Below is a small trained network, with its code and all its weights. Each question gives an input and a class and asks what happens when units are switched off, that is, made to give their printed mean instead of their output.

import numpy as np


def w(rows, s, z=0):
    codes = np.array(rows[::2]) - 128.0
    scale = np.full(codes.shape[1], s)
    scale[-1] = z or s
    return codes * scale


def norm(h):
    return h / np.sqrt((h * h).mean(-1, keepdims=True) + 1e-5)


def f(y):
    return np.maximum(y, 0)


def log_softmax(a):
    a = a - a.max(-1, keepdims=True)
    return a - np.log(np.exp(a).sum(-1, keepdims=True))


def net(x, mask):
    res = np.array(x, float).reshape(1, 8) / 4 @ E
    u = 0
    for l in range(3):
        y = f(norm(res) @ A[l][:, :-1].T + A[l][:, -1])
        res = res + np.where(mask[u : u + 4], y, B[l][:, -1]) @ B[l][:, :-1]
        u += 4
    return log_softmax(norm(res)[-1] @ U[:, :-1].T + U[:, -1])


A, B = {}, {}
E = w([
[95,152,121,86,54,221],'x0',
[130,127,128,128,126,131],'x1',
[129,129,128,130,128,130],'x2',
[131,122,126,127,125,132],'x3',
[182,140,220,136,50,78],'x4',
[131,128,127,130,129,131],'x5',
[163,106,249,40,214,205],'x6',
[5,61,230,245,140,177],'x7',
],0.0028)
A[0] = w([
[75,161,40,135,235,208,64],'0.n0',
[134,126,122,158,255,4,5],'0.n1',
[41,179,118,62,53,220,59],'0.n2',
[147,114,163,193,240,39,30],'0.n3',
],0.0052,0.0027)
B[0] = w([
[115,65,179,54,68,2,250],'0.n0',
[183,94,88,120,71,207,212],'0.n1',
[252,63,88,201,130,152,235],'0.n2',
[153,100,111,123,63,223,203],'0.n3',
],0.0072,0.0027)
A[1] = w([
[198,192,255,141,14,116,27],'1.n0',
[161,134,90,71,97,113,252],'1.n1',
[73,43,168,251,199,139,98],'1.n2',
[110,142,131,115,125,134,66],'1.n3',
],0.0049,0.0015)
B[1] = w([
[49,5,15,29,183,67,190],'1.n0',
[65,169,161,179,137,127,253],'1.n1',
[62,253,137,44,9,199,219],'1.n2',
[156,161,142,116,104,90,128],'1.n3',
],0.0044,0.0038)
A[2] = w([
[138,134,197,69,195,189,171],'2.n0',
[90,162,82,204,81,122,201],'2.n1',
[180,254,104,61,173,94,7],'2.n2',
[201,132,74,101,133,110,99],'2.n3',
],0.0079,0.0013)
B[2] = w([
[167,205,26,202,156,39,214],'2.n0',
[195,166,157,91,254,109,255],'2.n1',
[14,139,184,181,97,175,195],'2.n2',
[80,90,213,152,113,205,238],'2.n3',
],0.0062,0.0048)
U = w([
[3,216,201,135,81,232,111],'0',
[254,56,86,156,95,240,88],'1',
[161,251,78,158,225,15,112],'2',
[72,21,131,20,89,11,79],'3',
[122,126,136,113,132,125,254],'4',
],0.007,0.0053)

Each question gives the input, the list of numbers given to net, and the class t.
The units are the neurons (one row each of A and B). Each row of codes is followed by its name. A weight is (code - 128) times the scale printed after its matrix; where a second scale follows, it is the last column's (A, B and U).
mask holds one flag per neuron, layer by layer. A switched-off neuron (its flag False) gives its mean, the last column of its row in B, instead of its output. The means were averaged over made-up inputs and are rounded, as every weight is.
A unit's drop is (log p(t) with every unit on - log p(t) with that unit switched off) / (log p(t) with every unit on - log p(t) with every unit switched off).
The circuit of an input: a set's keep is (log p(t) with only the set's units on - log p(t) with every unit switched off) / (log p(t) with every unit on - log p(t) with every unit switched off). Starting from all 12 units, units are removed one at a time, each time the one whose removal leaves the highest keep (on an exact tie, the one counted first), for as long as the keep stays at least 0.8.
circuit, biggest first: the units of the circuit, biggest drop first
top k neurons: the k neurons with the biggest drops, biggest first
k most important neurons of layer l: the k neurons of layer l with the biggest drops, biggest first
input [0,-6,0,3,-7,6,6,1], class 3: circuit, biggest first	0.n0
input [6,4,-2,3,3,3,8,0], class 2: top 2 neurons	2.n0, 0.n1
input [7,-5,-3,4,4,4,4,-8], class 0: circuit, biggest first	2.n2, 1.n1
input [6,-3,0,7,-6,-1,1,5], class 1: top 3 neurons	0.n2, 2.n2, 1.n0
input [5,2,-5,7,-3,-1,-8,-4], class 2: circuit, biggest first	2.n1, 0.n1
input [6,0,-1,6,-8,2,-7,-8], class 0: top 3 neurons	2.n3, 2.n2, 2.n0
input [2,7,-2,6,6,-6,-6,4], class 2: 3 most important neurons of layer 2	2.n1, 2.n3, 2.n2
input [0,-3,8,4,-7,-7,-5,-7], class 0: circuit, biggest first	2.n2, 2.n3
input [-6,-6,-4,-8,5,0,5,4], class 1: 3 most important neurons of layer 0	0.n3, 0.n0, 0.n1
input [4,-3,-6,-8,8,4,1,7], class 3: top 3 neurons	1.n0, 2.n3, 2.n2
input [-1,-3,-6,-7,-7,2,-3,-5], class 3: top 3 neurons	0.n0, 1.n2, 2.n0
input [-7,4,0,0,-3,-4,5,-5], class 1: top 2 neurons	0.n1, 0.n3
input [1,-1,-7,-6,-8,0,2,7], class 3: top 3 neurons	0.n0, 2.n3, 2.n2
input [-5,-3,6,-2,-7,-1,4,1], class 3: top 2 neurons	0.n0, 0.n2
input [-8,-1,6,4,-4,-6,-7,6], class 1: circuit, biggest first	0.n3, 0.n1
input [3,1,7,0,-8,-1,1,1], class 3: circuit, biggest first	0.n0
input [0,0,5,8,2,-1,3,-3], class 0: 2 most important neurons of layer 0	0.n0, 0.n3
input [1,-4,7,-3,5,-5,7,-6], class 2: top 2 neurons	2.n0, 0.n0
input [-7,1,-3,8,-3,-2,-1,-7], class 0: top 3 neurons	0.n2, 2.n2, 2.n3
input [-8,-2,-5,8,-5,2,-5,-1], class 1: circuit, biggest first	0.n1
input [8,-4,-4,-3,4,5,-7,-3], class 1: top 3 neurons	0.n2, 2.n0, 2.n3
input [6,-3,7,8,-4,-6,6,5], class 1: top 4 neurons	0.n2, 2.n1, 2.n2, 1.n1
input [7,-1,-2,-3,8,-5,-4,2], class 3: 2 most important neurons of layer 2	2.n0, 2.n3
